Below is a small trained network, with its code and all its weights. Each question gives an input and a class and asks what happens when units are switched off, that is, made to give their printed mean instead of their output.

import numpy as np


def w(rows, s, z=0):
    codes = np.array(rows[::2]) - 128.0
    scale = np.full(codes.shape[1], s)
    scale[-1] = z or s
    return codes * scale


def f(y):
    return np.maximum(y, 0)


def log_softmax(a):
    a = a - a.max(-1, keepdims=True)
    return a - np.log(np.exp(a).sum(-1, keepdims=True))


def net(x, mask):
    res = np.array(x, float).reshape(1, 4) / 4 @ E
    y = f(res @ A[0][:, :-1].T + A[0][:, -1])
    res = res + np.where(mask, y, B[0][:, -1]) @ B[0][:, :-1]
    return log_softmax(res[-1] @ U[:, :-1].T + U[:, -1])


A, B = {}, {}
E = w([
[119,122,137,148,100,133,121,130,128,122,116,116],'x0',
[79,91,83,40,78,195,136,87,132,143,95,190],'x1',
[151,96,108,100,80,128,2,36,131,155,225,26],'x2',
[111,78,166,209,251,194,113,102,114,137,126,149],'x3',
],0.015)
A[0] = w([
[185,178,122,200,161,48,123,107,123,160,190,17,63],'N0',
[206,95,186,176,138,50,90,132,137,119,193,67,98],'N1',
[141,157,80,72,34,44,101,138,153,176,180,96,2],'N2',
[52,55,47,54,77,223,106,2,136,211,127,140,73],'N3',
[92,49,181,197,214,212,81,37,121,201,154,126,59],'N4',
[54,143,118,113,119,133,111,108,120,141,114,217,41],'N5',
[157,113,108,127,103,137,24,18,129,230,204,66,99],'N6',
[129,98,145,172,156,154,79,79,106,157,180,176,55],'N7',
],0.0096,0.0067)
B[0] = w([
[220,109,193,137,155,160,91,91,146,71,135,147,211],'N0',
[163,86,127,93,195,148,107,123,133,102,105,106,206],'N1',
[54,137,78,51,88,70,158,75,133,112,173,111,200],'N2',
[216,85,182,128,174,179,78,130,143,52,97,64,217],'N3',
[106,141,74,102,68,30,165,105,129,84,210,144,216],'N4',
[145,151,169,132,157,124,107,108,112,135,104,131,153],'N5',
[56,180,125,206,128,167,169,203,93,250,70,217,255],'N6',
[130,127,88,110,104,113,145,114,167,100,173,140,168],'N7',
],0.012,0.029)
U = w([
[59,123,150,180,172,187,188,220,126,231,47,225,251],'0',
[223,81,186,105,190,202,13,90,138,79,125,52,89],'1',
[77,109,67,50,1,34,104,49,138,119,249,93,39],'2',
],0.0091,0.0033)

Each question gives the input, the list of numbers given to net, and the class t.
The units are the neurons (one row each of A and B). Each row of codes is followed by its name. A weight is (code - 128) times the scale printed after its matrix; where a second scale follows, it is the last column's (A, B and U).
mask holds one flag per neuron, in row order. A switched-off neuron (its flag False) gives its mean, the last column of its row in B, instead of its output. The means were averaged over made-up inputs and are rounded, as every weight is.
A unit's drop is (log p(t) with every unit on - log p(t) with that unit switched off) / (log p(t) with every unit on - log p(t) with every unit switched off).
The circuit of an input: a set's keep is (log p(t) with only the set's units on - log p(t) with every unit switched off) / (log p(t) with every unit on - log p(t) with every unit switched off). Starting from all 8 units, units are removed one at a time, each time the one whose removal leaves the highest keep (on an exact tie, the one counted first), for as long as the keep stays at least 0.8.
units of the circuit, in order: the units of the circuit, biggest drop first
k most important neurons: the k neurons with the biggest drops, biggest first
drop when u is switched off: that unit's drop, to one decimal
input [1,5,2,-4], class 1: 2 most important neurons -> (N3 N4)
input [6,-7,-6,3], class 1: units of the circuit, in order -> (N6)
input [-5,-4,5,-2], class 0: 2 most important neurons -> (N6 N3)
input [-4,5,-3,4], class 1: 2 most important neurons -> (N6 N2)
input [0,-1,-4,6], class 2: 2 most important neurons -> (N6 N4)
input [-2,7,8,-8], class 0: 2 most important neurons -> (N6 N4)
input [0,-6,5,8], class 2: 2 most important neurons -> (N4 N3)
input [4,3,5,5], class 0: 2 most important neurons -> (N6 N2)
input [3,-4,2,5], class 2: 2 most important neurons -> (N4 N3)
input [7,7,-6,7], class 1: 4 most important neurons -> (N6 N2 N5 N3)
input [8,1,8,-8], class 0: 2 most important neurons -> (N6 N4)
input [0,7,-6,6], class 1: 2 most important neurons -> (N6 N2)
input [3,3,7,2], class 0: drop when N6 is switched off -> 3.1
input [-3,4,0,6], class 2: units of the circuit, in order -> (N4)
input [7,3,8,1], class 0: drop when N6 is switched off -> 3.2
input [-2,-2,0,7], class 2: drop when N0 is switched off -> 0.0
